Each unit is an arrangement of 9 marks. Each symbol rearranges the positions; applied to <1 2 3 4 5 6 7 8 9> they give: va <9 1 2 3 4 5 6 7 8>; vu <4 3 2 1 9 8 7 6 5>.

Each row, then its unit:
[ 0.039 -0.092  0.051 -0.165  0.080  0.121  0.130 -0.049  0.110  0.036 -0.152 -0.134  0.144  0.108 -0.050]: <1 9 8 7 6 5 4 3 2>
[-0.007  0.168 -0.017 -0.095  0.140 -0.040  0.004 -0.187  0.031 -0.206 -0.060 -0.036 -0.248  0.091  0.018]: <9 8 7 6 5 4 3 2 1>
[ 0.105  0.090 -0.085  0.103 -0.052  0.124 -0.010  0.151 -0.117 -0.056  0.155 -0.096  0.219 -0.156 -0.178]: <2 3 4 5 6 7 8 9 1>
[-0.138  0.135 -0.029  0.019 -0.215 -0.021 -0.001  0.250  0.017  0.128  0.027 -0.028  0.041 -0.163 -0.039]: <7 6 5 4 3 2 1 9 8>
[ 0.040  0.021 -0.091  0.002  0.119  0.093 -0.015 -0.046 -0.118 -0.076  0.162 -0.013  0.238 -0.095 -0.241]: <6 5 4 3 2 1 9 8 7>
[-0.042  0.004 -0.019  0.090 -0.057 -0.138  0.032  0.233  0.114  0.031  0.219  0.256  0.043 -0.008 -0.056]: <6 7 8 9 1 2 3 4 5>
[ 0.084 -0.041  0.237 -0.086  0.194 -0.089 -0.118 -0.009 -0.142  0.022 -0.002  0.067 -0.169 -0.017  0.177]: <4 3 2 1 9 8 7 6 5>
[-0.060 -0.132  0.085  0.182  0.021 -0.085 -0.072 -0.066 -0.077 -0.201 -0.172 -0.035 -0.093  0.137  0.076]: <9 1 2 3 4 5 6 7 8>
[ 0.118 -0.120  0.214 -0.186  0.219 -0.011 -0.038 -0.141 -0.021  0.066 -0.065 -0.015 -0.024  0.117  0.140]: <4 5 6 7 8 9 1 2 3>
[-0.070 -0.156  0.022  0.146  0.020 -0.059 -0.136 -0.102 -0.068 -0.163 -0.218 -0.040 -0.140  0.109  0.062]: <9 1 2 3 4 5 6 7 8>
[ 0.218  0.109  0.048  0.207 -0.186  0.021  0.045  0.112 -0.127  0.013  0.047  0.040 -0.080 -0.063  0.160]: <3 2 1 9 8 7 6 5 4>
[-0.047  0.013 -0.066  0.027 -0.007 -0.083  0.097  0.070  0.135  0.145  0.221  0.232  0.074 -0.028 -0.075]: <2 1 9 8 7 6 5 4 3>
[-0.047 -0.144  0.072  0.191  0.035 -0.040 -0.128 -0.055 -0.024 -0.190 -0.241  0.028 -0.085  0.116  0.083]: <9 1 2 3 4 5 6 7 8>
[ 0.034 -0.056  0.227 -0.085  0.138 -0.076 -0.118  0.037 -0.136  0.039  0.006  0.009 -0.233  0.013  0.140]: <4 3 2 1 9 8 7 6 5>
[-0.040  0.008 -0.052 -0.007 -0.073 -0.141  0.082  0.096  0.135  0.139  0.187  0.210  0.122 -0.041 -0.119]: <2 1 9 8 7 6 5 4 3>
[-0.100 -0.157 -0.081  0.034  0.045 -0.067 -0.083 -0.351 -0.009 -0.002 -0.131  0.003 -0.017  0.047  0.020]: <5 4 3 2 1 9 8 7 6>
[-0.160  0.130  0.015  0.008 -0.159 -0.110 -0.065  0.184 -0.097  0.092 -0.009 -0.005 -0.085 -0.152  0.114]: <1 2 3 4 5 6 7 8 9>
[-0.044 -0.029 -0.114  0.020 -0.065 -0.083  0.098  0.093  0.168  0.114  0.229  0.220  0.141 -0.010 -0.095]: <2 1 9 8 7 6 5 4 3>
[-0.144  0.141 -0.107 -0.057 -0.241 -0.022  0.020  0.212  0.015  0.134 -0.002 -0.035  0.040 -0.132 -0.005]: <7 6 5 4 3 2 1 9 8>
[ 0.192  0.071  0.009  0.103 -0.228  0.059  0.078  0.123 -0.109 -0.036  0.072  0.044 -0.093 -0.038  0.174]: <3 2 1 9 8 7 6 5 4>
[-0.068 -0.015 -0.025 -0.099 -0.122  0.125  0.127  0.104  0.222  0.154 -0.074 -0.144  0.208 -0.003 -0.069]: <7 8 9 1 2 3 4 5 6>
[ 0.121 -0.136  0.209 -0.174  0.228  0.026 -0.046 -0.050 -0.084  0.025 -0.099 -0.022 -0.091  0.047  0.082]: <4 5 6 7 8 9 1 2 3>
[-0.060 -0.158  0.045  0.208  0.015 -0.048 -0.062 -0.093 -0.118 -0.186 -0.180 -0.043 -0.078  0.102  0.040]: <9 1 2 3 4 5 6 7 8>

From each start, follow one symbol. Which unit do you reach?
Answers are names.
start [ 0.199  0.066 -0.015  0.161 -0.202  0.055  0.061  0.126 -0.114  0.021  0.104  0.038 -0.133 -0.053  0.121]
vu: <9 1 2 3 4 5 6 7 8>
start [ 0.030  0.162 -0.063 -0.063  0.155  0.002 -0.034 -0.179 -0.008 -0.189 -0.064 -0.097 -0.247  0.082  0.055]
vu: <6 7 8 9 1 2 3 4 5>
start [ 0.076  0.040 -0.096 -0.025  0.121  0.123 -0.012 -0.045 -0.105 -0.043  0.123 -0.043  0.227 -0.066 -0.216]
va: <7 6 5 4 3 2 1 9 8>
start [ 0.088 -0.156  0.230 -0.126  0.220  0.018 -0.054 -0.119 -0.019  0.005 -0.084 -0.055 -0.052  0.125  0.072]
vu: <7 6 5 4 3 2 1 9 8>
start [ 0.058  0.113 -0.083 -0.054  0.151 -0.026 -0.015 -0.223  0.013 -0.190 -0.054 -0.087 -0.192  0.065  0.014]
va: <1 9 8 7 6 5 4 3 2>
start [ 0.196  0.119  0.048  0.151 -0.179  0.048  0.076  0.113 -0.074  0.021  0.128  0.063 -0.101 -0.026  0.171]
vu: <9 1 2 3 4 5 6 7 8>
start [-0.104 -0.099 -0.148 -0.029  0.065 -0.050 -0.007 -0.336  0.076  0.080  0.005  0.073  0.107  0.015 -0.084]
vu: <6 5 4 3 2 1 9 8 7>
start [-0.119  0.150 -0.049  0.005 -0.242  0.010  0.035  0.205  0.014  0.122  0.057 -0.031  0.042 -0.143  0.042]
vu: <4 5 6 7 8 9 1 2 3>
start [ 0.083 -0.143  0.074 -0.139  0.079  0.153  0.113 -0.040  0.171  0.086 -0.122 -0.131  0.152  0.089 -0.024]
vu: <7 8 9 1 2 3 4 5 6>
start [-0.145 -0.122 -0.068  0.042  0.049 -0.055 -0.059 -0.349  0.002 -0.003 -0.147 -0.024  0.032  0.075  0.032]
vu: <2 3 4 5 6 7 8 9 1>
start [ 0.008 -0.095  0.053 -0.183  0.057  0.155  0.113 -0.028  0.138  0.071 -0.154 -0.140  0.161  0.083 -0.031]
vu: <7 8 9 1 2 3 4 5 6>
start [ 0.073 -0.096  0.061 -0.157  0.038  0.155  0.095  0.028  0.122  0.084 -0.168 -0.133  0.151  0.117 -0.045]
vu: <7 8 9 1 2 3 4 5 6>
start [ 0.053 -0.127  0.059 -0.182  0.065  0.143  0.106  0.000  0.156  0.037 -0.148 -0.155  0.118  0.096 -0.047]
vu: <7 8 9 1 2 3 4 5 6>
start [ 0.046 -0.110  0.070 -0.161  0.071  0.147  0.067  0.009  0.168  0.048 -0.154 -0.110  0.117  0.111 -0.033]
va: <2 1 9 8 7 6 5 4 3>
start [ 0.006  0.108 -0.107 -0.095  0.241  0.059  0.007 -0.158  0.050 -0.146 -0.004 -0.110 -0.044  0.041 -0.127]
va: <7 8 9 1 2 3 4 5 6>
start [-0.011  0.018 -0.017  0.082 -0.082 -0.100  0.054  0.241  0.100  0.014  0.220  0.203  0.065  0.006 -0.029]
vu: <9 8 7 6 5 4 3 2 1>
start [-0.086 -0.126 -0.106  0.054  0.059 -0.030 -0.030 -0.361 -0.076  0.038 -0.162 -0.041  0.012  0.072 -0.003]
vu: <2 3 4 5 6 7 8 9 1>
start [ 0.104 -0.124  0.236 -0.203  0.210  0.047 -0.047 -0.109 -0.065  0.012 -0.090 -0.012 -0.064  0.076  0.116]
vu: <7 6 5 4 3 2 1 9 8>
start [ 0.063 -0.034  0.265 -0.147  0.189 -0.027 -0.076 -0.005 -0.109  0.003  0.007  0.009 -0.199 -0.010  0.178]
vu: <1 2 3 4 5 6 7 8 9>
start [-0.150  0.117  0.025  0.021 -0.179 -0.129 -0.098  0.208 -0.082  0.080  0.035  0.023 -0.069 -0.166  0.091]
vu: <4 3 2 1 9 8 7 6 5>
start [ 0.120 -0.086  0.209 -0.165  0.209  0.006 -0.056 -0.056 -0.045  0.002 -0.022 -0.024 -0.037  0.097  0.105]
vu: <7 6 5 4 3 2 1 9 8>
start [ 0.060 -0.114  0.052 -0.188  0.080  0.163  0.120 -0.018  0.146  0.073 -0.169 -0.163  0.160  0.089 -0.053]
vu: <7 8 9 1 2 3 4 5 6>
start [ 0.028 -0.122  0.056 -0.125  0.053  0.158  0.118 -0.016  0.170  0.069 -0.077 -0.157  0.115  0.113 -0.044]
vu: <7 8 9 1 2 3 4 5 6>
start [ 0.136  0.107  0.023  0.080 -0.081  0.010  0.031  0.003 -0.041 -0.009 -0.025  0.026 -0.294  0.027  0.244]
va: <4 5 6 7 8 9 1 2 3>
start [-0.016  0.166 -0.108 -0.123  0.221  0.084 -0.041 -0.173  0.022 -0.139 -0.060 -0.096 -0.022  0.094 -0.102]
vu: <2 1 9 8 7 6 5 4 3>
start [ 0.025 -0.165  0.062 -0.210  0.066  0.110  0.112 -0.023  0.117  0.059 -0.148 -0.149  0.166  0.109 -0.041]
vu: <7 8 9 1 2 3 4 5 6>
start [ 0.049  0.046 -0.120 -0.061  0.119  0.127  0.023 -0.017 -0.108 -0.066  0.135 -0.025  0.221 -0.115 -0.238]
va: <7 6 5 4 3 2 1 9 8>
start [-0.022 -0.137  0.052  0.172  0.024 -0.053 -0.139 -0.087 -0.056 -0.213 -0.157 -0.048 -0.064  0.079  0.039]
vu: <3 2 1 9 8 7 6 5 4>
start [-0.106 -0.082 -0.163 -0.001  0.036 -0.080  0.025 -0.339  0.026  0.115  0.033  0.055  0.096  0.009 -0.057]
va: <2 3 4 5 6 7 8 9 1>
start [-0.015 -0.058  0.020 -0.108 -0.091  0.170  0.165  0.101  0.151  0.099 -0.073 -0.142  0.173  0.032 -0.071]
vu: <1 9 8 7 6 5 4 3 2>
start [-0.115 -0.178 -0.114  0.021  0.084 -0.069 -0.032 -0.353 -0.047  0.017 -0.110 -0.053  0.037  0.063  0.032]
vu: <2 3 4 5 6 7 8 9 1>
start [-0.128  0.113  0.001  0.040 -0.175 -0.110 -0.090  0.237 -0.076  0.090  0.000 -0.022 -0.095 -0.184  0.089]
vu: <4 3 2 1 9 8 7 6 5>
start [-0.172  0.180  0.033 -0.015 -0.183 -0.131 -0.059  0.199 -0.103  0.104  0.045 -0.014 -0.128 -0.172  0.089]
va: <9 1 2 3 4 5 6 7 8>
start [-0.096 -0.157 -0.105  0.079  0.056 -0.113 -0.059 -0.303 -0.067  0.011 -0.165  0.011  0.010  0.020  0.012]
vu: <2 3 4 5 6 7 8 9 1>
start [ 0.095  0.045  0.003  0.075 -0.025  0.110 -0.028  0.107 -0.083 -0.040  0.171 -0.029  0.222 -0.145 -0.174]
va: <1 2 3 4 5 6 7 8 9>
start [-0.016 -0.080 -0.009 -0.146 -0.139  0.110  0.167  0.135  0.155  0.150 -0.082 -0.107  0.194  0.012 -0.061]
vu: <1 9 8 7 6 5 4 3 2>
start [ 0.173  0.059  0.038  0.188 -0.212 -0.002  0.081  0.173 -0.090  0.008  0.078  0.052 -0.089 -0.034  0.126]
vu: <9 1 2 3 4 5 6 7 8>
start [ 0.196  0.090  0.018  0.177 -0.170  0.034  0.027  0.140 -0.042 -0.009  0.101  0.106 -0.148 -0.022  0.160]
vu: <9 1 2 3 4 5 6 7 8>
start [ 0.207  0.080  0.052  0.137 -0.179  0.037  0.079  0.089 -0.092 -0.017  0.057  0.058 -0.050 -0.081  0.122]
vu: <9 1 2 3 4 5 6 7 8>
start [-0.001  0.140 -0.123 -0.034  0.176  0.031 -0.042 -0.226  0.019 -0.163 -0.058 -0.081 -0.218  0.053  0.017]
va: <1 9 8 7 6 5 4 3 2>
start [-0.005  0.122 -0.139 -0.154  0.211  0.081  0.004 -0.224  0.020 -0.169  0.002 -0.091 -0.066 -0.001 -0.124]
va: <7 8 9 1 2 3 4 5 6>
start [-0.086  0.121 -0.107 -0.106  0.207  0.058 -0.046 -0.193  0.061 -0.160 -0.024 -0.088 -0.051  0.041 -0.096]
vu: <2 1 9 8 7 6 5 4 3>
start [ 0.218  0.104  0.069  0.159 -0.216  0.028  0.098  0.125 -0.086  0.008  0.071  0.026 -0.128 -0.062  0.165]
va: <4 3 2 1 9 8 7 6 5>
start [ 0.004 -0.144  0.074 -0.167  0.033  0.142  0.119  0.009  0.143  0.045 -0.136 -0.091  0.150  0.064 -0.077]
vu: <7 8 9 1 2 3 4 5 6>
start [-0.088 -0.098 -0.055  0.070  0.052 -0.059 -0.059 -0.352 -0.037 -0.008 -0.119 -0.033  0.005  0.059 -0.004]
vu: <2 3 4 5 6 7 8 9 1>
start [-0.142  0.121  0.062  0.011 -0.209 -0.125 -0.055  0.212 -0.067  0.126  0.038  0.033 -0.090 -0.176  0.103]
vu: <4 3 2 1 9 8 7 6 5>
start [-0.012  0.024 -0.108  0.051 -0.057 -0.093  0.064  0.072  0.175  0.143  0.229  0.241  0.145 -0.017 -0.096]
va: <3 2 1 9 8 7 6 5 4>
start [ 0.047 -0.165  0.115 -0.146  0.076  0.147  0.086 -0.045  0.138  0.045 -0.143 -0.151  0.102  0.094 -0.075]
va: <2 1 9 8 7 6 5 4 3>
start [ 0.055 -0.120  0.083 -0.210  0.051  0.155  0.105  0.002  0.139  0.070 -0.150 -0.150  0.165  0.160 -0.046]
va: <2 1 9 8 7 6 5 4 3>
start [-0.118  0.072  0.070 -0.002 -0.185 -0.057 -0.109  0.186 -0.085  0.135 -0.006 -0.006 -0.062 -0.173  0.103]
vu: <4 3 2 1 9 8 7 6 5>
start [-0.114 -0.122 -0.109  0.034  0.041 -0.055 -0.040 -0.354 -0.073  0.068 -0.165 -0.050 -0.042  0.061  0.010]
va: <6 5 4 3 2 1 9 8 7>
start [ 0.108 -0.014  0.292 -0.095  0.173 -0.055 -0.102  0.028 -0.125  0.013  0.015  0.053 -0.157 -0.035  0.163]
vu: <1 2 3 4 5 6 7 8 9>
start [-0.090 -0.118  0.062  0.146  0.006 -0.048 -0.103 -0.070 -0.070 -0.193 -0.169 -0.010 -0.093  0.155  0.067]
vu: <3 2 1 9 8 7 6 5 4>
start [ 0.075 -0.056  0.238 -0.118  0.145 -0.088 -0.066 -0.027 -0.126  0.057  0.016  0.030 -0.201 -0.005  0.168]
vu: <1 2 3 4 5 6 7 8 9>
start [ 0.013  0.183 -0.066 -0.075  0.116 -0.027 -0.021 -0.170  0.009 -0.158 -0.052 -0.100 -0.209  0.112  0.037]
va: <1 9 8 7 6 5 4 3 2>
start [-0.027  0.019 -0.072  0.028 -0.029 -0.126  0.083  0.073  0.144  0.103  0.215  0.222  0.085  0.034 -0.054]
va: <3 2 1 9 8 7 6 5 4>
start [-0.115 -0.158 -0.060  0.005  0.052 -0.046 -0.027 -0.365 -0.037  0.003 -0.149 -0.022  0.013  0.078  0.021]
va: <6 5 4 3 2 1 9 8 7>
start [-0.131  0.127 -0.072 -0.032 -0.250 -0.063 -0.014  0.202  0.009  0.168 -0.007 -0.035  0.104 -0.126 -0.046]
vu: <4 5 6 7 8 9 1 2 3>
start [ 0.147  0.098  0.029  0.093 -0.121  0.016  0.088  0.006 -0.068 -0.053  0.044 -0.004 -0.276  0.015  0.223]
va: <4 5 6 7 8 9 1 2 3>
start [-0.113 -0.111  0.027  0.150  0.052 -0.042 -0.134 -0.079 -0.046 -0.212 -0.178 -0.020 -0.081  0.145  0.049]
vu: <3 2 1 9 8 7 6 5 4>
start [ 0.010  0.191 -0.066 -0.090  0.146  0.026  0.029 -0.202  0.037 -0.137 -0.042 -0.065 -0.213  0.119 -0.011]
va: <1 9 8 7 6 5 4 3 2>
start [ 0.021  0.152 -0.048 -0.087  0.169 -0.014 -0.037 -0.205  0.012 -0.227 -0.098 -0.049 -0.199  0.072  0.031]
vu: <6 7 8 9 1 2 3 4 5>
start [-0.077 -0.097 -0.098  0.072  0.086 -0.044 -0.045 -0.373 -0.007 -0.006 -0.149  0.000  0.008  0.051  0.010]
vu: <2 3 4 5 6 7 8 9 1>
start [ 0.137  0.108  0.016  0.128 -0.112  0.011  0.019 -0.013 -0.059 -0.044 -0.007  0.046 -0.261  0.023  0.267]
va: <4 5 6 7 8 9 1 2 3>
start [ 0.096  0.025 -0.037  0.074 -0.028  0.130  0.022  0.106 -0.115 -0.026  0.147 -0.027  0.243 -0.153 -0.121]
va: <1 2 3 4 5 6 7 8 9>
start [ 0.022  0.146 -0.130 -0.037  0.139  0.002  0.001 -0.213  0.015 -0.165 -0.075 -0.049 -0.187  0.057  0.036]
va: <1 9 8 7 6 5 4 3 2>
start [-0.062 -0.009 -0.037 -0.128 -0.082  0.151  0.115  0.119  0.187  0.111 -0.073 -0.116  0.142  0.027 -0.083]
va: <6 7 8 9 1 2 3 4 5>
start [-0.189 -0.096 -0.190  0.006  0.075 -0.036 -0.011 -0.354  0.069  0.119 -0.021  0.075  0.078 -0.008 -0.067]
va: <2 3 4 5 6 7 8 9 1>
start [-0.047  0.147 -0.126 -0.126  0.242  0.048 -0.017 -0.280  0.045 -0.114 -0.021 -0.104 -0.076 -0.008 -0.146]
va: <7 8 9 1 2 3 4 5 6>
start [-0.108 -0.127  0.087  0.195  0.024 -0.083 -0.136 -0.064 -0.079 -0.150 -0.225 -0.043 -0.111  0.103  0.009]
vu: <3 2 1 9 8 7 6 5 4>
start [-0.043 -0.045  0.042 -0.129 -0.093  0.179  0.153  0.117  0.182  0.116 -0.111 -0.114  0.171  0.020 -0.034]
va: <6 7 8 9 1 2 3 4 5>
start [ 0.200  0.090  0.050  0.176 -0.170  0.038  0.058  0.154 -0.081 -0.006  0.067  0.062 -0.112 -0.022  0.134]
vu: <9 1 2 3 4 5 6 7 8>
start [ 0.034  0.004 -0.007  0.076 -0.042 -0.136  0.037  0.243  0.109  0.072  0.195  0.224  0.033  0.001 -0.034]
vu: <9 8 7 6 5 4 3 2 1>
start [-0.037 -0.061 -0.050 -0.104 -0.158  0.157  0.115  0.086  0.171  0.144 -0.133 -0.081  0.146  0.040 -0.065]
va: <6 7 8 9 1 2 3 4 5>
start [-0.052 -0.116  0.093  0.214 -0.078 -0.128 -0.149  0.169 -0.071 -0.209 -0.077  0.097 -0.104  0.109  0.065]
va: <9 8 7 6 5 4 3 2 1>
start [ 0.002  0.131 -0.101 -0.143  0.245  0.097 -0.018 -0.246  0.056 -0.148  0.001 -0.107 -0.011 -0.005 -0.150]
va: <7 8 9 1 2 3 4 5 6>
